Below are the code and all the weights of a small trained network. Each question names an input and a target symbol and asks about switching units off, where a switched-off unit gives its printed mean instead of its output.

import numpy as np


def w(rows, s, z=0):
    codes = np.array(rows[::2]) - 128.0
    scale = np.full(codes.shape[1], s)
    scale[-1] = z or s
    return codes * scale


def f(y):
    return np.maximum(y, 0)


def softmax(a):
    e = np.exp(a - a.max(-1, keepdims=True))
    return e / e.sum(-1, keepdims=True)


def log_softmax(a):
    a = a - a.max(-1, keepdims=True)
    return a - np.log(np.exp(a).sum(-1, keepdims=True))


def net(x, mask):
    ids = ['ΓΞαβδεηλμπτψω'.index(c) for c in x.split()]
    T = len(ids)
    res = E[ids] + P[:T]
    r = res
    for j in range(2):
        rows = slice(2 * j, 2 * j + 2)
        q, k, v = (r @ M[0][rows].T for M in (Q, K, V))
        z = softmax(np.where(np.tri(T) > 0, q @ k.T / 2**0.5, -1e9)) @ v
        o = O[0][rows]
        res = res + np.where(mask[j], z, o[:, -1]) @ o[:, :-1]
    y = f(res @ A[0][:, :-1].T + A[0][:, -1])
    res = res + np.where(mask[2:6], y, B[0][:, -1]) @ B[0][:, :-1]
    return log_softmax(res[-1] @ U[:, :-1].T + U[:, -1])


Q, K, V, O, A, B = {}, {}, {}, {}, {}, {}
E = w([
[137,226,92,168,81,164],'Γ',
[177,155,97,80,209,65],'Ξ',
[92,69,215,161,67,167],'α',
[89,189,96,215,199,62],'β',
[135,140,147,54,134,78],'δ',
[42,119,123,117,103,182],'ε',
[45,81,95,192,180,199],'η',
[21,79,113,98,244,94],'λ',
[223,77,122,197,180,172],'μ',
[207,72,124,96,90,209],'π',
[3,153,181,199,128,111],'τ',
[122,108,204,115,156,45],'ψ',
[193,172,175,192,83,123],'ω',
],0.012)
P = w([
[148,99,32,147,7,60],'0',
[157,101,87,129,48,116],'1',
[94,108,143,190,178,73],'2',
[170,122,96,90,66,159],'3',
[100,119,160,178,191,93],'4',
[160,130,97,68,86,177],'5',
[101,126,174,166,212,101],'6',
[153,133,96,51,107,190],'7',
[103,137,180,158,226,116],'8',
[148,131,103,39,111,211],'9',
[107,125,169,164,199,103],'10',
],0.015)
Q[0] = w([
[160,131,220,190,252,124],'head 0',
[93,124,212,165,152,103],'head 0',
[107,80,16,20,45,121],'head 1',
[114,111,132,106,135,96],'head 1',
],0.013)
K[0] = w([
[135,82,22,187,76,43],'head 0',
[105,65,109,143,78,70],'head 0',
[141,219,242,77,221,254],'head 1',
[140,140,188,118,123,111],'head 1',
],0.011)
V[0] = w([
[120,97,141,4,60,126],'head 0',
[46,124,191,185,97,121],'head 0',
[149,113,198,107,143,53],'head 1',
[171,191,170,154,91,149],'head 1',
],0.016)
O[0] = w([
[168,158,175,20,121,135,215],'head 0',
[37,104,210,145,91,173,158],'head 0',
[127,143,222,190,132,7,144],'head 1',
[139,216,178,169,174,164,2],'head 1',
],0.017,0.007)
A[0] = w([
[90,95,112,126,143,221,83],'neuron 0',
[213,140,13,140,191,178,2],'neuron 1',
[61,146,129,104,229,116,232],'neuron 2',
[89,81,169,254,142,136,163],'neuron 3',
],0.0074,0.004)
B[0] = w([
[82,181,27,149,137,111,228],'neuron 0',
[85,113,254,204,214,133,235],'neuron 1',
[227,162,166,158,21,166,253],'neuron 2',
[138,123,24,78,62,44,232],'neuron 3',
],0.0085,0.0069)
U = w([
[68,156,128,117,140,134,204],'Γ',
[126,148,80,108,167,59,137],'Ξ',
[99,87,197,106,46,191,68],'α',
[139,146,57,141,96,85,121],'β',
[123,194,89,48,98,82,31],'δ',
[102,169,98,46,90,144,67],'ε',
[100,92,89,133,115,154,117],'η',
[138,30,123,99,96,128,184],'λ',
[142,51,143,186,106,145,127],'μ',
[151,93,137,91,119,158,76],'π',
[44,161,122,113,70,103,120],'τ',
[97,122,178,127,85,74,155],'ψ',
[239,123,104,178,2,169,253],'ω',
],0.0066,0.0052)

Each question gives the input, a string of symbols that net reads in full, and the target symbol t.
The units are the heads (2 rows each of Q, K, V and O) and the neurons (one row each of A and B). Each row of codes is followed by its name. A weight is (code - 128) times the scale printed after its matrix; where a second scale follows, it is the last column's (O, A, B and U).
mask holds one flag per unit, heads first, then neurons. A switched-off unit (its flag False) gives its mean, the last column of its rows in O or B, instead of its output. The means were averaged over made-up inputs and are rounded, as every weight is.
A unit's drop is (log p(t) with every unit on - log p(t) with that unit switched off) / (log p(t) with every unit on - log p(t) with every unit switched off).
The circuit of an input: a set's keep is (log p(t) with only the set's units on - log p(t) with every unit switched off) / (log p(t) with every unit on - log p(t) with every unit switched off). Starting from all 6 units, units are removed one at a time, each time the one whose removal leaves the highest keep (on an exact tie, the one counted first), for as long as the keep stays at least 0.8.
circuit, biggest first: the units of the circuit, biggest drop first
unit that matters most: the unit with the biggest drop
top k neurons: the k neurons with the biggest drops, biggest first
which heads matter: for each layer, one digit per head in row order, 1 if its drop is at least 0.15 and else 0, layers parted by /
input τ β ω, target τ: circuit, biggest first => (head 0; neuron 3)
input μ λ ε λ Ξ ω λ λ λ, target μ: unit that matters most => head 0
input η τ π η π ε λ ω λ ω λ, target η: circuit, biggest first => (head 1; head 0)
input ω α λ λ λ ε, target ε: circuit, biggest first => (head 1; head 0)
input Γ λ τ λ τ ω λ α ε, target Γ: circuit, biggest first => (head 1; neuron 1; neuron 0)
input τ λ λ ψ ψ λ ψ ε δ, target τ: circuit, biggest first => (head 0; neuron 3)
input ε ψ ψ λ τ ψ Ξ, target ε: circuit, biggest first => (head 0; head 1)
input τ τ ψ ψ δ ω α Γ λ β ε, target τ: which heads matter => 10
input α Γ δ ψ λ α α ψ λ τ τ, target α: which heads matter => 10
input λ η λ Γ, target Γ: which heads matter => 01
input ω Ξ ψ μ ψ η λ, target ω: circuit, biggest first => (neuron 2; head 1)
input τ λ δ λ λ, target τ: top 2 neurons => (neuron 0; neuron 3)
input Ξ ψ λ λ δ λ λ, target Ξ: which heads matter => 10
input λ λ μ τ τ, target λ: circuit, biggest first => (head 1)
input τ ψ λ ψ λ λ λ, target τ: which heads matter => 10
input λ λ τ ψ λ λ λ ψ ψ, target λ: which heads matter => 01
input ε λ Γ ω λ ε β, target ε: which heads matter => 11
input Ξ μ λ ψ ψ, target Ξ: which heads matter => 10
input α α Ξ τ ψ λ Ξ ψ Ξ, target α: which heads matter => 10
input ω μ β λ Γ π ψ, target ω: which heads matter => 01
input π λ λ τ λ λ λ η ω ω λ, target π: which heads matter => 11
